Each row has a name. After each piece below comes the name of the row it's from, unless a question asks for something else. Each question is about the rows just above it. Places in a row count from 0.

defi: [ -2   2  46 -51 -32]
bep: [  7   6   6   5 -19]
taven: [ 49  31  32  15 -32]
zovub: [ 20  -9 -25  44  -5]
nadem: [ 20  -9 -25  44  25]
ponu: [ -3   8 -47  16  49]
gad: [-32  43  -1  -3  -1]
Which row holds these entries in another order? [ 49  -3   8 -47  16] : ponu
Every place of [6] in bep: : 1 2

sasa: [-23  -6  -7  -3  -2  14 -41 -40 -15   8  13  10  30  -4   2  -7  25  27]
Popo: [  5   1   1   1   0  -4  10  11   4   6  -6  18 -47  17  -5   1  12   2]
dufa: [-14  34  12  26  -1 -12 -17 -13   5 -19   5 -29  32 -15  -7   2 -30 -10]
gepaf: [ 13  -2  -9 -11  17 -15   2  -7  -2  -5  15 -15  -5   0  16   7   7  10]
peko: [-41  18  24  -2  -8   5 -15   5   5 -20   5  -1  15  14   3  13  -1 -32]
gol: [  8   9   5   6   0  -9  17  17   8  -8  -5 -10  -9  -1  -3   4 -17 -14]
Fozib: [ 5  5  1  1  0 -4  5 11  4 -3 -3 -2 -7  1 -1  2 -6  5]
Riraf: [ 11  -3   6 -11   4 -14  -6 -10  11  23  -2 -11   6 -14   4  -2   6  -2]
tud: [-20  -2  14   5  -8   5 -15   5  -1 -32 -41  24  -2  13  18  15   3   5]
Lazok: [ 7 -1 -4 -6  7 -8  2 -6  1  4 12 -9 -1 -3  4  0  3  3]
vob: [ -6   7   1   3   3  -6 -14 -16  -3   0   2  -3  13  -5   3  -1  -1   1]
Repeated in Popo: : [1]
q: [ 7 -1 -4 -6  7 -8  2 -6  1  4 12 -9 -1 -3  4  0  3  3] : Lazok
Which row holds these entries in another order? [  5   3  15  18  13  -2  24 -41 -32  -1   5 -15   5  -8   5  14  -2 -20] : tud
Every place of [-2] in Riraf: : 10 15 17
Places of [5] in row Fozib: : 0 1 6 17

Pese: [-3  6 -8 31 -3 32 -4]
zeniz: [-53 -29  -9 -18 -18 -48 -17]
dazo: [  5   7   7   7  10 -14  11]
lir: [3 3 2 4 3 0 0]
bokek: [33  6 -8 -4 -3 -3 31]
zad: [19 -3 -4 -3 10 18 -6]
Every place of [7] in dazo: : 1 2 3
The next entry after [4 3]: : [0]
[-53 -48 -29 -18 -18 -17  -9] is which row reordered? : zeniz
[-4 32 -3 31 -8  6 -3] is which row reordered? : Pese
Places of [3] in row lir: : 0 1 4
Places of [11] in row dazo: : 6

Dif: [ 37  17 -11 -42 -27]
Fulub: [-16   7 -27 -43 -11]
bapa: [-27  37 -11 -43  17]
Put [-27  17  37 -43 -11] back in order: which row is it? : bapa
Put [-27  37  17 -11 -42] back in order: which row is it? : Dif
[-11 -42 -27] begins in row and place : Dif, 2
Put [-27 -11  17 -43  37] back in order: which row is it? : bapa

beso: [ 12   0 -26  12 -23  12]
Fal: [  7 -18 -27 -13 -22  36]
rutof: [  7 -26  -3  37 -14 -26]
zit: [  7  37 -26  13  12  40]
suros: [  0  12  12  12 -23 -25]
At which places does beso hold [12]? : 0 3 5
Where does [ 12  12  12 -23 -25] start? Give its row and place. : suros, 1
Repeated in suros: : [12]
[ 37 -14] begins in row and place : rutof, 3
Every place of [12] in suros: : 1 2 3
Repeated in rutof: : [-26]
Put [-26  12 -23  12  12   0] back in order: which row is it? : beso

rom: [ -4 -16 -12 -25   6 -13]
semil: [-18 -13 -12   6  -4 -25]
vetan: [-13 -17   6 -12  -4 -25]
[-17   6 -12] begins in row and place : vetan, 1
[-17   6 -12  -4 -25 -13] is which row reordered? : vetan
Which row holds these entries in another order? [-12 -25  -4 -17 -13   6] : vetan

Kapo: [ 6 10 -3 30]
Kazor: [ 6 29 18 29]
Dezaf: [-8 14 -9 -4]
Zonet: [ 3  7  7 33]
rizuk: [ -3  -4 -20  -7]
sorad: [39  1 18 15]
Fopi: [-8 -9 25 11]
baso: [23 13 13 23]
meko: [ 8  9 12 31]
zuke: [21 18  1  8]
Rase: [ 6 10 -2 30]
Zufam: [11 -4 32  9]
[13 13 23] begins in row and place : baso, 1
What is the next entry after [13 13]? : [23]
At which places does baso hold [13]? : 1 2
Where does [13 23] start? Give its row and place. : baso, 2
Give the next entry after [ 1 18]. : [15]

dede: [  5  -9  17 -27  10  -9  -7  10 -16 -35  26   3  14]
Seg: [ -9  -7  10 -15 -35  26   3  14 -14 -17  11  -4   3]
tobol: [ -7  -3  19 -20  15  -3 -25  -1  -5 -40  33  -7  -8]
tiluv: [ 14  -3  19 -30  11 -12   4   7 -11 -34  13   1   9]
Topaf: [-14  14  17 -27  18 -10 -39   1 -11 -24  24 -40 -18]
tadib: [-15   2  12 -18  19 -14 -23  -4  -6 -43  32 -22 -12]
Row and place where [ -9  -7  10 -16 -35  26   3  14] starts: : dede, 5
What is the next entry after [ 19 -30  11]? : [-12]
Row and place where [ 18 -10 -39   1 -11 -24] starts: : Topaf, 4

Detu: [ 4  1  0  5  2  3  5 32 10  7  5  3  2 -1 -2  8  2  1  1  6  0  0  6 -1
  1 -2  2]
Govop: [21 -4 16 16  3 10 16 33 51  8  4 11  8  2 -4 25  6 11 16  7  1  1 10 -1
 16  9  3]
kob: [ 4  1  0 10  2  2  5 32 10  7  5  3  2 -1  0 22 10  0  3  7  2 -1  6 -1
 11  4  2]
Tidi: [13  5  2  1  2  1  2 19 19  2  5  5 -1  4 10 22  0  0  2  8  0 -2  7  4
  9  1 -2]
seke: [10  2 -1 11  4  5  3  4 22  4 -1  5  8 -1  2  5  1  4 -2  7  1  0  3 -2
  4  3  4]
vevib: [10  2  0  0  2  1  3  9 14  1  3  4  3  1 -1  8  3  3  0  5 -1  0  1  1
  3  4  0]
tob: [15  2 -3  5 -1  0  2  9 16  0  1  9 -1  1 -1 17  9 -2  3  8  1  3  5  3
  8  1 -1]
nivos: [15  2 -3  5 -1  8  2 21 16  0  1  9 -1  1 -1 17  9 -2  3  8  1  3  5  3
  8  1 -1]
Mola: [ 8  5  1  8  2  4  7 28 14  5  5  4  5  2  0 15  8  0  1  5  0  0  7  2
 11  3 -2]
Kovu: [ 6  2  1  5 -1  3  2  0  9  2 -1  0  2  1  0 10  1  0  0  3 -1  1  7  0
  6  0  2]
Every place of [8] in nivos: : 5 19 24
The row with [15  2 -3  5 -1  0  2  9 16  0  1  9 -1  1 -1 17  9 -2  3  8  1  3  5  3
  8  1 -1] is : tob
Every place of [2] in kob: : 4 5 12 20 26
Places of [11] in row Govop: : 11 17
Give the next entry after [ 0 22 10  0]. : [3]
q: [15  2 -3  5 -1  8  2 21 16  0  1  9 -1  1 -1 17  9 -2  3  8  1  3  5  3
  8  1 -1] : nivos
At which places does Govop hold [16]? : 2 3 6 18 24

